Here is a tiny trained network, its code and every weight. The questions are about switching its units off for an input and a target symbol, where a switched-off unit gives its printed mean instead of its output.

import numpy as np


def w(rows, s, z=0):
    codes = np.array(rows[::2]) - 128.0
    scale = np.full(codes.shape[1], s)
    scale[-1] = z or s
    return codes * scale


def f(y):
    return np.maximum(y, 0)


def softmax(a):
    e = np.exp(a - a.max(-1, keepdims=True))
    return e / e.sum(-1, keepdims=True)


def log_softmax(a):
    a = a - a.max(-1, keepdims=True)
    return a - np.log(np.exp(a).sum(-1, keepdims=True))


def net(x, mask):
    ids = ['αβγζτφ'.index(c) for c in x.split()]
    T = len(ids)
    res = E[ids] + P[:T]
    u = 0
    for l in range(3):
        q, k, v = (res @ M[l].T for M in (Q, K, V))
        z = softmax(np.where(np.tri(T) > 0, q @ k.T / 3**0.5, -1e9)) @ v
        res = res + np.where(mask[u], z, O[l][:, -1]) @ O[l][:, :-1]
        u += 1
        y = f(res @ A[l][:, :-1].T + A[l][:, -1])
        res = res + np.where(mask[u : u + 4], y, B[l][:, -1]) @ B[l][:, :-1]
        u += 4
    return log_softmax(res[-1] @ U[:, :-1].T + U[:, -1])


Q, K, V, O, A, B = {}, {}, {}, {}, {}, {}
E = w([
[139,144,77,153,164,103,77],'α',
[169,155,178,174,96,91,157],'β',
[60,168,35,128,90,45,205],'γ',
[117,100,85,84,82,150,7],'ζ',
[177,137,88,153,139,127,180],'τ',
[191,72,115,130,45,208,129],'φ',
],0.015)
P = w([
[11,21,199,200,216,157,205],'0',
[64,45,145,175,160,146,171],'1',
[55,124,136,174,149,179,168],'2',
[106,99,110,151,145,117,122],'3',
[95,160,117,159,140,179,138],'4',
[142,127,89,146,140,102,98],'5',
[129,190,106,150,138,171,119],'6',
[174,152,78,141,135,92,80],'7',
[154,214,94,144,132,170,103],'8',
[205,174,74,131,133,81,67],'9',
[181,244,91,131,133,171,99],'10',
[232,197,67,119,135,75,52],'11',
[212,255,80,113,141,168,79],'12',
],0.0082)
Q[0] = w([
[155,98,114,173,87,83,121],'0.h0',
[112,5,164,76,192,78,153],'0.h0',
[41,161,170,132,165,212,151],'0.h0',
],0.026)
K[0] = w([
[116,181,130,84,148,150,133],'0.h0',
[26,111,185,154,189,203,146],'0.h0',
[135,5,118,144,141,48,127],'0.h0',
],0.027)
V[0] = w([
[239,128,150,3,176,102,208],'0.h0',
[108,254,164,201,164,138,93],'0.h0',
[154,136,54,195,222,151,105],'0.h0',
],0.0081)
O[0] = w([
[108,100,82,231,101,62,93,2],'0.h0',
[56,205,138,184,112,254,172,101],'0.h0',
[118,120,140,45,101,95,138,236],'0.h0',
],0.0093,0.0036)
A[0] = w([
[143,150,170,164,245,67,116,166],'0.n0',
[159,134,194,160,90,98,190,251],'0.n1',
[164,147,221,166,174,32,159,36],'0.n2',
[91,111,53,151,179,174,98,71],'0.n3',
],0.011,0.0024)
B[0] = w([
[180,129,189,157,138,31,165,213],'0.n0',
[93,104,19,70,167,195,41,253],'0.n1',
[28,177,75,190,135,254,120,195],'0.n2',
[69,229,184,131,139,152,173,199],'0.n3',
],0.0067,0.0032)
Q[1] = w([
[95,91,254,175,116,94,142],'1.h0',
[113,90,188,154,147,153,123],'1.h0',
[65,3,138,127,151,121,135],'1.h0',
],0.01)
K[1] = w([
[44,10,93,128,233,161,139],'1.h0',
[43,67,190,132,135,108,166],'1.h0',
[84,47,218,150,170,138,150],'1.h0',
],0.012)
V[1] = w([
[96,37,54,145,75,224,106],'1.h0',
[148,218,153,165,153,86,1],'1.h0',
[27,80,121,71,51,141,36],'1.h0',
],0.009)
O[1] = w([
[160,144,199,226,132,60,162,255],'1.h0',
[114,84,157,56,124,137,189,70],'1.h0',
[186,254,244,164,133,167,218,222],'1.h0',
],0.0067,0.0044)
A[1] = w([
[51,101,251,160,64,82,1,22],'1.n0',
[67,141,62,107,198,73,197,3],'1.n1',
[216,61,153,11,123,64,43,119],'1.n2',
[157,94,212,114,148,60,112,38],'1.n3',
],0.0073,0.0049)
B[1] = w([
[162,179,190,65,113,91,177,152],'1.n0',
[204,156,253,184,72,110,190,201],'1.n1',
[98,220,160,187,133,139,181,252],'1.n2',
[107,118,192,151,175,150,142,167],'1.n3',
],0.0079,0.0029)
Q[2] = w([
[135,63,188,135,35,174,122],'2.h0',
[106,56,59,110,219,140,199],'2.h0',
[7,115,185,67,186,87,86],'2.h0',
],0.016)
K[2] = w([
[198,160,177,200,221,73,123],'2.h0',
[8,4,189,179,96,72,70],'2.h0',
[60,29,216,76,196,183,249],'2.h0',
],0.014)
V[2] = w([
[133,60,144,115,22,125,251],'2.h0',
[66,162,159,117,103,37,149],'2.h0',
[176,125,61,135,234,147,237],'2.h0',
],0.013)
O[2] = w([
[195,13,91,184,174,140,171,93],'2.h0',
[101,118,83,100,244,110,151,90],'2.h0',
[94,126,41,127,120,94,99,253],'2.h0',
],0.011,0.0042)
A[2] = w([
[54,79,114,39,101,181,175,253],'2.n0',
[184,130,137,109,168,165,2,114],'2.n1',
[136,137,116,128,148,179,60,78],'2.n2',
[84,93,83,164,92,114,88,150],'2.n3',
],0.018,0.0031)
B[2] = w([
[124,2,195,156,150,131,69,255],'2.n0',
[158,99,78,144,152,59,227,234],'2.n1',
[96,106,136,171,155,118,170,234],'2.n2',
[153,155,101,56,121,137,94,254],'2.n3',
],0.013,0.0055)
U = w([
[106,126,125,136,120,112,96,135],'α',
[51,216,93,230,110,161,103,171],'β',
[100,145,56,156,145,85,194,3],'γ',
[171,199,176,68,162,144,170,190],'ζ',
[162,178,72,90,111,117,64,227],'τ',
[229,187,116,253,109,88,55,78],'φ',
],0.0048,0.0017)

Each question gives the input, a string of symbols that net reads in full, and the target symbol t.
The units are the heads (3 rows each of Q, K, V and O) and the neurons (one row each of A and B). Each row of codes is followed by its name. A weight is (code - 128) times the scale printed after its matrix; where a second scale follows, it is the last column's (O, A, B and U).
mask holds one flag per unit, layer by layer, with each layer's heads first. A switched-off unit (its flag False) gives its mean, the last column of its rows in O or B, instead of its output. The means were averaged over made-up inputs and are rounded, as every weight is.
A unit's drop is (log p(t) with every unit on - log p(t) with that unit switched off) / (log p(t) with every unit on - log p(t) with every unit switched off).
The circuit of an input: a set's keep is (log p(t) with only the set's units on - log p(t) with every unit switched off) / (log p(t) with every unit on - log p(t) with every unit switched off). Starting from the 12 units with the biggest drops (on a tie, the unit counted first), units are removed one at a time, each time the one whose removal leaves the highest keep (on an exact tie, the one counted first), for as long as the keep stays at least 0.8.
units of the circuit, in order: the units of the circuit, biggest drop first
most important unit: the unit with the biggest drop
k most important neurons: the k neurons with the biggest drops, biggest first
top k neurons in layer l: the k neurons of layer l with the biggest drops, biggest first
input φ φ τ ζ α φ ζ φ ζ, target φ: units of the circuit, in order -> (0.h0 2.h0)
input ζ τ τ τ α, target τ: units of the circuit, in order -> (0.h0 2.n3 2.h0 0.n1)
input α φ α φ, target α: units of the circuit, in order -> (2.n0 2.h0 0.h0)
input ζ α α τ β τ φ τ ζ β α, target β: units of the circuit, in order -> (0.h0 0.n3)
input φ φ β β β ζ φ ζ α, target ζ: units of the circuit, in order -> (1.h0 2.h0)
input α φ β α α φ ζ φ, target ζ: 2 most important neurons -> (0.n0 1.n2)
input φ β φ ζ φ ζ γ ζ γ φ α γ, target α: units of the circuit, in order -> (1.h0 0.h0 2.n0 0.n0)
input ζ ζ ζ τ φ φ α τ ζ γ ζ, target γ: units of the circuit, in order -> (2.n1)
input φ φ α ζ γ γ τ φ φ φ τ, target φ: units of the circuit, in order -> (2.h0 0.h0)
input φ α γ φ ζ ζ ζ γ β φ β γ, target β: 2 most important neurons -> (1.n1 0.n1)
input φ φ τ ζ, target ζ: 2 most important neurons -> (1.n0 0.n2)
input τ α ζ α γ τ τ α γ γ β β ζ, target β: units of the circuit, in order -> (0.h0 2.n2)
input α α ζ φ γ ζ φ, target γ: units of the circuit, in order -> (2.h0 0.h0 1.n1)
input γ γ β φ φ φ γ α β τ, target β: most important unit -> 1.n1
input α ζ α φ α α φ α φ α ζ, target α: 2 most important neurons -> (2.n0 0.n0)
input ζ ζ β ζ ζ ζ φ φ γ φ β α β, target α: 2 most important neurons -> (2.n0 0.n3)
input τ τ φ β β, target β: top 2 neurons in layer 0 -> (0.n2 0.n1)
input τ β ζ β γ γ β, target γ: top 3 neurons in layer 2 -> (2.n1 2.n2 2.n0)
input τ τ φ γ φ τ γ τ τ φ, target τ: 2 most important neurons -> (2.n3 1.n2)
input τ φ τ α β γ τ γ, target τ: top neuron in layer 1 -> (1.n1)
